Here is a tiny trained network, its code and every weight. The questions are about switching its units off for an input and a target symbol, where a switched-off unit gives its printed mean instead of its output.

import numpy as np


def w(rows, s, z=0):
    codes = np.array(rows[::2]) - 128.0
    scale = np.full(codes.shape[1], s)
    scale[-1] = z or s
    return codes * scale


def f(y):
    return np.maximum(y, 0)


def softmax(a):
    e = np.exp(a - a.max(-1, keepdims=True))
    return e / e.sum(-1, keepdims=True)


def log_softmax(a):
    a = a - a.max(-1, keepdims=True)
    return a - np.log(np.exp(a).sum(-1, keepdims=True))


def net(x, mask):
    ids = ['Θαβγεζηλμξπστφψω'.index(c) for c in x.split()]
    T = len(ids)
    res = E[ids] + P[:T]
    u = 0
    for l in range(2):
        r = res
        for j in range(2):
            rows = slice(4 * j, 4 * j + 4)
            q, k, v = (r @ M[l][rows].T for M in (Q, K, V))
            z = softmax(np.where(np.tri(T) > 0, q @ k.T / 4**0.5, -1e9)) @ v
            o = O[l][rows]
            res = res + np.where(mask[u + j], z, o[:, -1]) @ o[:, :-1]
        u += 2
        y = f(res @ A[l][:, :-1].T + A[l][:, -1])
        res = res + np.where(mask[u : u + 16], y, B[l][:, -1]) @ B[l][:, :-1]
        u += 16
    return log_softmax(res[-1] @ U[:, :-1].T + U[:, -1])


Q, K, V, O, A, B = {}, {}, {}, {}, {}, {}
E = w([
[143,145,138,124,140],'Θ',
[130,127,108,120,152],'α',
[134,145,116,114,138],'β',
[134,158,139,135,143],'γ',
[129,213,160,135,134],'ε',
[109,176,119,113,126],'ζ',
[61,112,251,147,165],'η',
[127,42,143,133,59],'λ',
[73,197,107,155,137],'μ',
[128,193,134,136,154],'ξ',
[139,131,119,117,142],'π',
[146,91,116,114,131],'σ',
[133,125,127,141,174],'τ',
[163,147,186,123,75],'φ',
[127,141,135,131,135],'ψ',
[129,171,138,130,142],'ω',
],0.012)
P = w([
[169,121,149,61,156],'0',
[161,159,130,236,130],'1',
[212,128,124,170,126],'2',
[64,192,149,7,81],'3',
[87,161,183,121,82],'4',
[254,102,121,220,106],'5',
[193,76,121,87,162],'6',
[76,93,165,52,152],'7',
[100,155,212,171,83],'8',
[186,114,186,172,93],'9',
[195,65,113,43,203],'10',
[162,59,165,74,161],'11',
[135,184,221,180,68],'12',
[175,136,211,134,127],'13',
],0.0083)
Q[0] = w([
[41,111,182,117,161],'L0H0',
[218,98,51,206,154],'L0H0',
[126,96,158,10,125],'L0H0',
[48,146,86,43,141],'L0H0',
[129,145,215,206,129],'L0H1',
[99,163,130,163,90],'L0H1',
[95,129,68,55,170],'L0H1',
[165,162,107,206,115],'L0H1',
],0.012)
K[0] = w([
[235,54,73,202,99],'L0H0',
[58,172,181,17,100],'L0H0',
[130,131,212,255,127],'L0H0',
[168,216,89,253,102],'L0H0',
[215,128,129,50,177],'L0H1',
[138,171,66,113,200],'L0H1',
[91,207,103,214,32],'L0H1',
[88,121,80,31,172],'L0H1',
],0.0092)
V[0] = w([
[72,172,18,102,217],'L0H0',
[73,83,2,68,216],'L0H0',
[87,255,188,123,164],'L0H0',
[212,223,124,92,164],'L0H0',
[59,72,158,144,150],'L0H1',
[90,75,181,67,62],'L0H1',
[80,106,42,63,160],'L0H1',
[101,87,233,118,42],'L0H1',
],0.0078)
O[0] = w([
[74,111,109,42,164,3],'L0H0',
[118,95,113,2,168,36],'L0H0',
[11,124,144,185,159,74],'L0H0',
[32,91,113,140,68,107],'L0H0',
[210,130,151,120,178,124],'L0H1',
[181,117,146,110,98,188],'L0H1',
[132,108,110,20,158,80],'L0H1',
[210,125,157,166,85,208],'L0H1',
],0.0091,0.006)
A[0] = w([
[136,166,102,129,245,77],'L0N0',
[119,255,119,143,141,189],'L0N1',
[131,107,213,94,102,194],'L0N2',
[165,132,144,110,147,10],'L0N3',
[162,174,98,132,140,129],'L0N4',
[67,95,95,73,125,28],'L0N5',
[105,126,184,167,133,37],'L0N6',
[56,131,157,129,135,5],'L0N7',
[131,124,64,174,199,226],'L0N8',
[105,47,78,125,97,211],'L0N9',
[133,138,138,67,62,215],'L0N10',
[128,168,95,153,146,9],'L0N11',
[59,140,113,159,134,149],'L0N12',
[119,145,97,188,96,190],'L0N13',
[41,128,66,102,137,170],'L0N14',
[72,119,47,109,82,144],'L0N15',
],0.0087,0.003)
B[0] = w([
[132,2,148,75,58,130],'L0N0',
[172,9,103,142,122,182],'L0N1',
[145,172,25,170,212,233],'L0N2',
[77,120,131,186,136,148],'L0N3',
[186,58,174,161,91,170],'L0N4',
[75,91,217,91,184,133],'L0N5',
[120,128,119,215,193,172],'L0N6',
[248,126,192,194,111,134],'L0N7',
[161,59,213,70,9,144],'L0N8',
[56,134,221,47,181,156],'L0N9',
[156,92,81,120,218,188],'L0N10',
[132,36,120,102,58,130],'L0N11',
[214,102,165,137,123,146],'L0N12',
[96,117,166,96,55,254],'L0N13',
[77,108,239,138,179,141],'L0N14',
[170,152,220,100,211,139],'L0N15',
],0.0068,0.0072)
Q[1] = w([
[152,109,196,153,117],'L1H0',
[107,147,116,136,191],'L1H0',
[165,57,186,107,128],'L1H0',
[103,128,79,102,94],'L1H0',
[160,164,93,136,54],'L1H1',
[223,39,134,211,2],'L1H1',
[230,124,209,156,92],'L1H1',
[86,175,101,67,60],'L1H1',
],0.0094)
K[1] = w([
[140,183,139,193,197],'L1H0',
[127,84,192,68,126],'L1H0',
[111,215,110,167,196],'L1H0',
[153,125,134,68,75],'L1H0',
[135,127,91,254,119],'L1H1',
[138,93,28,232,217],'L1H1',
[101,84,77,169,215],'L1H1',
[47,211,175,183,55],'L1H1',
],0.0074)
V[1] = w([
[129,207,136,178,191],'L1H0',
[88,193,137,111,204],'L1H0',
[78,52,120,122,53],'L1H0',
[100,1,130,123,113],'L1H0',
[93,132,222,142,117],'L1H1',
[146,162,133,152,153],'L1H1',
[107,162,192,150,218],'L1H1',
[94,87,133,83,138],'L1H1',
],0.0086)
O[1] = w([
[59,26,64,255,100,141],'L1H0',
[147,113,7,181,76,4],'L1H0',
[249,110,200,86,188,116],'L1H0',
[218,181,165,58,147,138],'L1H0',
[168,149,140,205,230,121],'L1H1',
[89,92,140,158,144,160],'L1H1',
[68,75,24,227,242,105],'L1H1',
[168,188,78,93,148,52],'L1H1',
],0.0062,0.011)
A[1] = w([
[95,157,111,181,84,81],'L1N0',
[78,116,51,177,115,137],'L1N1',
[148,81,121,137,155,253],'L1N2',
[122,129,149,81,65,17],'L1N3',
[151,202,99,53,151,75],'L1N4',
[193,125,173,72,143,93],'L1N5',
[144,212,123,64,146,158],'L1N6',
[130,154,179,35,108,177],'L1N7',
[153,255,77,118,172,110],'L1N8',
[105,152,30,88,202,127],'L1N9',
[184,160,160,119,84,79],'L1N10',
[183,228,120,115,106,31],'L1N11',
[225,108,192,210,122,63],'L1N12',
[108,166,75,25,106,62],'L1N13',
[76,248,96,96,138,3],'L1N14',
[117,172,155,85,108,20],'L1N15',
],0.009,0.0049)
B[1] = w([
[189,105,156,40,148,139],'L1N0',
[193,50,129,57,152,139],'L1N1',
[150,192,151,104,133,163],'L1N2',
[95,202,56,123,204,141],'L1N3',
[144,159,199,221,35,131],'L1N4',
[170,162,50,157,180,169],'L1N5',
[166,127,254,237,132,133],'L1N6',
[202,117,132,229,214,157],'L1N7',
[145,133,224,44,108,133],'L1N8',
[52,50,158,22,74,135],'L1N9',
[99,92,54,77,146,178],'L1N10',
[97,93,52,138,200,134],'L1N11',
[47,176,44,82,115,250],'L1N12',
[188,127,9,241,91,129],'L1N13',
[154,84,234,132,110,128],'L1N14',
[138,145,24,87,174,130],'L1N15',
],0.0073,0.027)
U = w([
[115,118,133,84,157,112],'Θ',
[144,177,25,71,119,141],'α',
[141,82,114,116,173,41],'β',
[103,150,138,95,181,31],'γ',
[114,131,138,121,139,70],'ε',
[58,158,150,196,140,109],'ζ',
[175,156,193,120,151,149],'η',
[114,135,139,149,155,65],'λ',
[113,140,150,137,146,92],'μ',
[133,134,154,87,141,80],'ξ',
[120,135,137,107,139,58],'π',
[167,135,185,70,142,195],'σ',
[119,112,129,125,127,29],'τ',
[91,163,143,156,175,72],'φ',
[220,145,159,169,110,218],'ψ',
[75,169,168,109,2,255],'ω',
],0.0075,0.0055)

Each question gives the input, a string of symbols that net reads in full, and the target symbol t.
The units are the heads (4 rows each of Q, K, V and O) and the neurons (one row each of A and B). Each row of codes is followed by its name. A weight is (code - 128) times the scale printed after its matrix; where a second scale follows, it is the last column's (O, A, B and U).
mask holds one flag per unit, layer by layer, with each layer's heads first. A switched-off unit (its flag False) gives its mean, the last column of its rows in O or B, instead of its output. The means were averaged over made-up inputs and are rounded, as every weight is.
A unit's drop is (log p(t) with every unit on - log p(t) with that unit switched off) / (log p(t) with every unit on - log p(t) with every unit switched off).
The circuit of an input: a set's keep is (log p(t) with only the set's units on - log p(t) with every unit switched off) / (log p(t) with every unit on - log p(t) with every unit switched off). Starting from the 12 units with the biggest drops (on a tie, the unit counted first), units are removed one at a time, each time the one whose removal leaves the highest keep (on an exact tie, the one counted first), for as long as the keep stays at least 0.8.
circuit, biggest first: the units of the circuit, biggest drop first
unit that matters most: the unit with the biggest drop
top k neurons in layer l: the k neurons of layer l with the biggest drops, biggest first
which heads matter: for each layer, one digit per head in row order, 1 if its drop is at least 0.15 and else 0, layers parted by /
input φ ξ σ φ λ φ η, target ζ: circuit, biggest first => [L0H0 L1H1 L0N6]
input ξ φ λ ψ ξ ξ λ ζ λ φ φ φ τ σ, target ω: circuit, biggest first => [L1N7 L1N5 L0N10 L0H0]
input τ ε λ λ λ α λ λ λ ω, target α: which heads matter => 10 / 00
input λ λ λ λ λ φ φ φ λ η, target ω: unit that matters most => L0N10
input φ π ψ τ λ φ λ ξ, target ω: circuit, biggest first => [L0H0 L1N7 L0N2]
input φ σ ξ φ φ η λ α λ, target ζ: circuit, biggest first => [L0N6 L1H1 L1H0]
input λ λ λ σ ω τ φ λ φ τ φ λ τ, target ω: which heads matter => 00 / 10
input τ τ ζ, target η: top 3 neurons in layer 0 => [L0N0 L0N8 L0N2]
input α λ φ, target σ: top 3 neurons in layer 1 => [L1N8 L1N9 L1N12]
input ε φ β, target ζ: circuit, biggest first => [L0H0 L0H1]
input π λ ξ π φ λ λ ξ, target α: circuit, biggest first => [L0H0 L1N12 L1N10 L1H1]
input λ φ τ η, target ω: which heads matter => 11 / 01
input λ τ η σ ξ λ ξ τ φ τ ζ Θ λ λ, target ω: circuit, biggest first => [L1N7 L1N5 L1H0]
input λ λ φ σ λ ζ λ λ λ λ α λ λ ψ, target α: circuit, biggest first => [L0H0 L1N12 L1N5]
input λ λ φ, target α: circuit, biggest first => [L1N12 L0H0 L1N10]
input λ τ τ ξ λ σ λ ψ, target ψ: top 3 neurons in layer 1 => [L1N12 L1N7 L1N6]
input λ ω α λ α ε, target α: which heads matter => 00 / 00
input λ λ η λ λ λ σ φ, target ω: which heads matter => 11 / 11
input π λ λ λ λ σ λ λ τ τ, target α: which heads matter => 10 / 00
input σ λ σ, target ψ: which heads matter => 11 / 11
input λ ε λ λ η γ λ λ φ α Θ, target ω: top 3 neurons in layer 0 => [L0N10 L0N13 L0N2]
input ε ξ β λ, target φ: which heads matter => 11 / 01
input ω φ λ β λ λ β λ, target α: top 3 neurons in layer 1 => [L1N12 L1N10 L1N5]
input η Θ λ μ φ α σ, target β: top 3 neurons in layer 0 => [L0N2 L0N6 L0N8]
input λ λ λ μ ζ, target α: which heads matter => 10 / 01
input φ σ λ, target ω: top 3 neurons in layer 0 => [L0N6 L0N2 L0N8]
input λ μ φ ε φ, target ω: top neuron in layer 1 => [L1N5]
input φ σ σ φ, target ψ: which heads matter => 10 / 10
